Below is a small trained network, with its code and all its weights. Each question gives an input and a target symbol and asks what happens when units are switched off, that is, made to give their printed mean instead of their output.

import numpy as np


def w(rows, s, z=0):
    codes = np.array(rows[::2]) - 128.0
    scale = np.full(codes.shape[1], s)
    scale[-1] = z or s
    return codes * scale


def norm(h):
    return h / np.sqrt((h * h).mean(-1, keepdims=True) + 1e-5)


def f(y):
    return y / 2 * (1 + np.tanh(0.7978845608 * (y + 0.044715 * y**3)))


def softmax(a):
    e = np.exp(a - a.max(-1, keepdims=True))
    return e / e.sum(-1, keepdims=True)


def log_softmax(a):
    a = a - a.max(-1, keepdims=True)
    return a - np.log(np.exp(a).sum(-1, keepdims=True))


def net(x, mask):
    ids = ['εζλξτω'.index(c) for c in x.split()]
    T = len(ids)
    res = E[ids] + P[:T]
    q, k, v = (norm(res) @ M[0].T for M in (Q, K, V))
    z = softmax(np.where(np.tri(T) > 0, q @ k.T / 3**0.5, -1e9)) @ v
    res = res + np.where(mask[0], z, O[0][:, -1]) @ O[0][:, :-1]
    y = f(norm(res) @ A[0][:, :-1].T + A[0][:, -1])
    res = res + np.where(mask[1:9], y, B[0][:, -1]) @ B[0][:, :-1]
    return log_softmax(norm(res)[-1] @ U[:, :-1].T + U[:, -1])


Q, K, V, O, A, B = {}, {}, {}, {}, {}, {}
E = w([
[60,181,155,150,11],'ε',
[162,12,116,78,215],'ζ',
[36,73,111,27,134],'λ',
[4,78,113,201,194],'ξ',
[196,107,154,101,53],'τ',
[105,97,123,8,70],'ω',
],0.002)
P = w([
[94,26,238,139,89],'0',
[118,43,152,160,79],'1',
[127,115,198,134,134],'2',
[140,91,110,144,82],'3',
[152,178,136,123,141],'4',
[158,183,50,123,128],'5',
[166,238,130,113,173],'6',
[165,170,13,142,122],'7',
[158,232,161,113,194],'8',
[157,90,3,167,101],'9',
[146,204,225,119,219],'10',
[123,26,5,222,103],'11',
],0.0035)
Q[0] = w([
[121,48,135,169,95],'H1',
[105,129,204,132,138],'H1',
[134,177,251,101,189],'H1',
],0.016)
K[0] = w([
[101,91,250,110,136],'H1',
[115,82,113,154,107],'H1',
[129,61,30,146,68],'H1',
],0.012)
V[0] = w([
[215,115,73,238,155],'H1',
[8,178,143,240,112],'H1',
[33,50,61,109,255],'H1',
],0.0048)
O[0] = w([
[131,55,83,190,82,8],'H1',
[254,119,132,123,156,70],'H1',
[144,137,51,59,130,217],'H1',
],0.008,0.0014)
A[0] = w([
[87,43,121,93,34,125],'N1',
[63,142,137,135,45,174],'N2',
[210,104,76,93,2,124],'N3',
[211,107,166,233,91,138],'N4',
[55,68,187,235,26,2],'N5',
[91,142,81,33,114,127],'N6',
[39,156,124,127,95,109],'N7',
[151,72,39,147,159,117],'N8',
],0.007,0.0039)
B[0] = w([
[103,103,98,184,180,174],'N1',
[106,83,141,123,212,228],'N2',
[112,64,158,29,197,187],'N3',
[108,208,106,216,190,178],'N4',
[136,169,91,51,2,198],'N5',
[102,202,113,177,155,254],'N6',
[100,122,128,94,169,221],'N7',
[146,142,57,138,97,174],'N8',
],0.0062,0.0036)
U = w([
[106,111,228,77,177,254],'ε',
[98,89,170,142,2,76],'ζ',
[118,231,97,102,140,156],'λ',
[211,68,105,72,128,64],'ξ',
[84,108,39,183,168,153],'τ',
[182,142,198,238,143,34],'ω',
],0.0087,0.0057)

Each question gives the input, a string of symbols that net reads in full, and the target symbol t.
The units are the heads (3 rows each of Q, K, V and O) and the neurons (one row each of A and B). Each row of codes is followed by its name. A weight is (code - 128) times the scale printed after its matrix; where a second scale follows, it is the last column's (O, A, B and U).
mask holds one flag per unit, heads first, then neurons. A switched-off unit (its flag False) gives its mean, the last column of its rows in O or B, instead of its output. The means were averaged over made-up inputs and are rounded, as every weight is.
A unit's drop is (log p(t) with every unit on - log p(t) with that unit switched off) / (log p(t) with every unit on - log p(t) with every unit switched off).
The circuit of an input: a set's keep is (log p(t) with only the set's units on - log p(t) with every unit switched off) / (log p(t) with every unit on - log p(t) with every unit switched off). Starting from all 9 units, units are removed one at a time, each time the one whose removal leaves the highest keep (on an exact tie, the one counted first), for as long as the keep stays at least 0.8.
circuit, biggest first: the units of the circuit, biggest drop first
unit that matters most: the unit with the biggest drop
k most important neurons: the k neurons with the biggest drops, biggest first
drop of u: that unit's drop, to one decimal
input ζ ζ τ τ ε τ ξ, target ζ: unit that matters most -> H1
input ε ε ζ, target ω: circuit, biggest first -> H1, N3
input ξ λ τ ω ξ τ ω ζ τ ξ ω ε, target ε: circuit, biggest first -> H1, N2
input ζ ζ λ ξ, target λ: circuit, biggest first -> H1, N3
input ξ λ ε ζ ω, target τ: circuit, biggest first -> H1, N1
input ω ε ζ λ ζ τ ε τ τ, target ζ: circuit, biggest first -> H1, N5
input ξ ξ ξ ζ λ, target τ: circuit, biggest first -> H1, N1
input ζ ζ ζ ξ τ ω ξ ε τ ζ ω τ, target ε: circuit, biggest first -> H1, N8
input τ ε ω τ ξ ζ ξ τ ω ξ λ ζ, target λ: circuit, biggest first -> H1, N2
input ω ζ τ, target τ: 2 most important neurons -> N1, N6
input ξ τ τ ω, target ζ: 3 most important neurons -> N5, N3, N6
input ξ ζ ε ω, target ω: drop of N4 -> 0.1
input τ ω ζ ε ε τ ξ ω ω ε ω ω, target ε: drop of N1 -> 0.0
input ε τ ξ ε ω ω ξ, target ε: drop of N3 -> -0.1
input ζ τ ε τ, target ω: most important neuron -> N4
